Below is a small trained network, with its code and all its weights. Each question gives an input and a target symbol and asks what happens when units are switched off, that is, made to give their printed mean instead of their output.

import numpy as np


def w(rows, s, z=0):
    codes = np.array(rows[::2]) - 128.0
    scale = np.full(codes.shape[1], s)
    scale[-1] = z or s
    return codes * scale


def f(y):
    return y / 2 * (1 + np.tanh(0.7978845608 * (y + 0.044715 * y**3)))


def softmax(a):
    e = np.exp(a - a.max(-1, keepdims=True))
    return e / e.sum(-1, keepdims=True)


def log_softmax(a):
    a = a - a.max(-1, keepdims=True)
    return a - np.log(np.exp(a).sum(-1, keepdims=True))


def net(x, mask):
    ids = ['ΛΞΣΨζθμτφ'.index(c) for c in x.split()]
    T = len(ids)
    res = E[ids] + P[:T]
    r = res
    for j in range(3):
        rows = slice(4 * j, 4 * j + 4)
        q, k, v = (r @ M[0][rows].T for M in (Q, K, V))
        z = softmax(np.where(np.tri(T) > 0, q @ k.T / 4**0.5, -1e9)) @ v
        o = O[0][rows]
        res = res + np.where(mask[j], z, o[:, -1]) @ o[:, :-1]
    y = f(res @ A[0][:, :-1].T + A[0][:, -1])
    res = res + np.where(mask[3:7], y, B[0][:, -1]) @ B[0][:, :-1]
    return log_softmax(res[-1] @ U[:, :-1].T + U[:, -1])


Q, K, V, O, A, B = {}, {}, {}, {}, {}, {}
E = w([
[124,192,120],'Λ',
[108,39,43],'Ξ',
[91,155,204],'Σ',
[167,85,127],'Ψ',
[86,125,51],'ζ',
[158,130,125],'θ',
[94,117,37],'μ',
[129,101,218],'τ',
[111,155,7],'φ',
],0.012)
P = w([
[118,159,122],'0',
[161,106,139],'1',
[152,114,114],'2',
[39,139,108],'3',
[161,104,160],'4',
[154,109,128],'5',
[17,136,117],'6',
[168,101,185],'7',
[157,103,139],'8',
[2,125,125],'9',
],0.0097)
Q[0] = w([
[138,113,144],'h1',
[111,27,127],'h1',
[107,160,88],'h1',
[66,96,40],'h1',
[253,55,175],'h2',
[113,103,135],'h2',
[170,123,135],'h2',
[95,95,132],'h2',
[128,105,101],'h3',
[174,159,141],'h3',
[242,181,94],'h3',
[58,107,158],'h3',
],0.024)
K[0] = w([
[146,124,129],'h1',
[180,74,70],'h1',
[81,137,117],'h1',
[85,84,29],'h1',
[176,153,3],'h2',
[119,115,109],'h2',
[149,135,117],'h2',
[120,88,135],'h2',
[133,156,144],'h3',
[134,109,37],'h3',
[163,155,16],'h3',
[105,99,195],'h3',
],0.026)
V[0] = w([
[75,158,132],'h1',
[36,107,179],'h1',
[13,74,55],'h1',
[153,93,101],'h1',
[141,130,146],'h2',
[42,146,130],'h2',
[151,139,145],'h2',
[26,151,253],'h2',
[139,126,158],'h3',
[134,108,9],'h3',
[1,165,12],'h3',
[180,90,247],'h3',
],0.0085)
O[0] = w([
[92,139,107,122],'h1',
[121,182,119,169],'h1',
[162,153,10,196],'h1',
[166,119,117,145],'h1',
[140,140,133,126],'h2',
[138,128,79,158],'h2',
[141,147,133,118],'h2',
[215,179,76,191],'h2',
[111,118,135,157],'h3',
[194,175,136,14],'h3',
[191,137,46,25],'h3',
[77,97,174,252],'h3',
],0.013,0.004)
A[0] = w([
[183,6,150,121],'n1',
[82,128,80,1],'n2',
[192,224,193,123],'n3',
[100,67,68,90],'n4',
],0.014,0.0065)
B[0] = w([
[199,20,75,255],'n1',
[238,96,202,185],'n2',
[138,250,166,198],'n3',
[43,132,132,240],'n4',
],0.016,0.0075)
U = w([
[138,192,178,203],'Λ',
[95,92,15,2],'Ξ',
[3,175,245,55],'Σ',
[223,107,84,59],'Ψ',
[83,161,70,252],'ζ',
[199,136,146,120],'θ',
[79,151,34,166],'μ',
[194,95,218,126],'τ',
[169,152,47,89],'φ',
],0.0057,0.0042)

Each question gives the input, a string of symbols that net reads in full, and the target symbol t.
The units are the heads (4 rows each of Q, K, V and O) and the neurons (one row each of A and B). Each row of codes is followed by its name. A weight is (code - 128) times the scale printed after its matrix; where a second scale follows, it is the last column's (O, A, B and U).
mask holds one flag per unit, heads first, then neurons. A switched-off unit (its flag False) gives its mean, the last column of its rows in O or B, instead of its output. The means were averaged over made-up inputs and are rounded, as every weight is.
A unit's drop is (log p(t) with every unit on - log p(t) with that unit switched off) / (log p(t) with every unit on - log p(t) with every unit switched off).
The circuit of an input: a set's keep is (log p(t) with only the set's units on - log p(t) with every unit switched off) / (log p(t) with every unit on - log p(t) with every unit switched off). Starting from all 7 units, units are removed one at a time, each time the one whose removal leaves the highest keep (on an exact tie, the one counted first), for as long as the keep stays at least 0.8.
units of the circuit, in order: the units of the circuit, biggest drop first
top k neurons: the k neurons with the biggest drops, biggest first
which heads matter: for each layer, one digit per head in row order, 1 if its drop is at least 0.15 and else 0, layers parted by /
drop when u is switched off: that unit's drop, to one decimal
input τ τ τ τ, target Σ: units of the circuit, in order -> n1
input Ξ Ξ Ψ, target Ψ: units of the circuit, in order -> h3, n4
input τ τ Ξ τ Ψ, target Ψ: units of the circuit, in order -> n1, h3, h1
input Λ μ Ξ τ φ, target φ: which heads matter -> 111
input Ξ τ Ξ Λ, target Σ: which heads matter -> 001
input τ τ φ φ Λ τ Λ τ φ τ, target Σ: which heads matter -> 001
input τ Σ φ Ξ Λ τ Ψ Λ, target Λ: units of the circuit, in order -> h3, n3
input τ Λ Ψ τ μ φ Λ ζ Σ, target Σ: units of the circuit, in order -> n1, h1
input Ξ τ Λ τ Λ ζ Ξ τ Ξ θ, target Σ: top 2 neurons -> n1, n4
input τ Σ Λ τ Ξ τ Ξ τ Λ, target Λ: units of the circuit, in order -> n3, h3, h1
input ζ Λ τ Ξ τ Ξ, target Ξ: drop when h1 is switched off -> 0.0
input μ Σ Λ Ψ τ τ Λ, target Σ: drop when n1 is switched off -> 0.8
input φ Ψ τ τ Ξ Ξ, target Ξ: drop when h3 is switched off -> 0.0
